Below are the code and all the weights of a small trained network. Each question names an input and a class and asks about switching units off, where a switched-off unit gives its printed mean instead of its output.

import numpy as np


def w(rows, s, z=0):
    codes = np.array(rows[::2]) - 128.0
    scale = np.full(codes.shape[1], s)
    scale[-1] = z or s
    return codes * scale


def f(y):
    return np.maximum(y, 0)


def log_softmax(a):
    a = a - a.max(-1, keepdims=True)
    return a - np.log(np.exp(a).sum(-1, keepdims=True))


def net(x, mask):
    res = np.array(x, float).reshape(1, 6) / 4 @ E
    y = f(res @ A[0][:, :-1].T + A[0][:, -1])
    res = res + np.where(mask, y, B[0][:, -1]) @ B[0][:, :-1]
    return log_softmax(res[-1] @ U[:, :-1].T + U[:, -1])


A, B = {}, {}
E = w([
[254,93,74,82],'x0',
[51,220,144,165],'x1',
[129,237,249,67],'x2',
[92,79,169,72],'x3',
[121,119,143,123],'x4',
[105,95,153,81],'x5',
],0.0076)
A[0] = w([
[66,159,145,164,96],'n1',
[230,177,139,51,244],'n2',
[57,98,52,153,216],'n3',
[170,160,93,139,178],'n4',
[76,87,110,176,125],'n5',
[241,2,73,151,2],'n6',
],0.0082,0.0017)
B[0] = w([
[94,167,135,119,175],'n1',
[162,97,155,178,207],'n2',
[213,57,207,173,201],'n3',
[152,93,154,126,167],'n4',
[181,93,150,155,176],'n5',
[58,178,11,110,255],'n6',
],0.011,0.0086)
U = w([
[254,79,102,177,225],'0',
[208,147,197,230,159],'1',
[79,237,43,144,3],'2',
],0.0089,0.0027)

Each question gives the input, the list of numbers given to net, and the class t.
The units are the neurons (one row each of A and B). Each row of codes is followed by its name. A weight is (code - 128) times the scale printed after its matrix; where a second scale follows, it is the last column's (A, B and U).
mask holds one flag per neuron, in row order. A switched-off neuron (its flag False) gives its mean, the last column of its row in B, instead of its output. The means were averaged over made-up inputs and are rounded, as every weight is.
A unit's drop is (log p(t) with every unit on - log p(t) with that unit switched off) / (log p(t) with every unit on - log p(t) with every unit switched off).
The circuit of an input: a set's keep is (log p(t) with only the set's units on - log p(t) with every unit switched off) / (log p(t) with every unit on - log p(t) with every unit switched off). Starting from all 6 units, units are removed one at a time, each time the one whose removal leaves the highest keep (on an exact tie, the one counted first), for as long as the keep stays at least 0.8.
units of the circuit, in order: the units of the circuit, biggest drop first
top k neurons: the k neurons with the biggest drops, biggest first
drop when u is switched off: that unit's drop, to one decimal
input [1,-2,-7,-6,4,4], class 2: units of the circuit, in order => (n6)
input [-6,1,-3,-6,-8,2], class 1: top 2 neurons => (n6; n3)
input [5,0,-5,-8,-7,4], class 2: top 2 neurons => (n6; n5)
input [-6,7,-5,0,-4,-5], class 1: top 2 neurons => (n3; n6)
input [3,0,-4,-4,-1,-1], class 2: top 2 neurons => (n6; n2)
input [1,-1,-6,4,0,1], class 2: top 3 neurons => (n6; n2; n4)
input [5,-3,-1,4,-4,-7], class 2: top 3 neurons => (n6; n3; n5)
input [-4,3,-3,-8,-7,0], class 1: top 3 neurons => (n6; n3; n1)
input [1,-2,0,-1,-1,-6], class 2: top 2 neurons => (n3; n5)
input [2,-7,-3,1,8,8], class 2: drop when n6 is switched off => 0.7
input [-8,8,-8,-1,3,2], class 1: drop when n3 is switched off => 0.1
input [6,-7,-5,0,-7,4], class 2: drop when n6 is switched off => 1.1
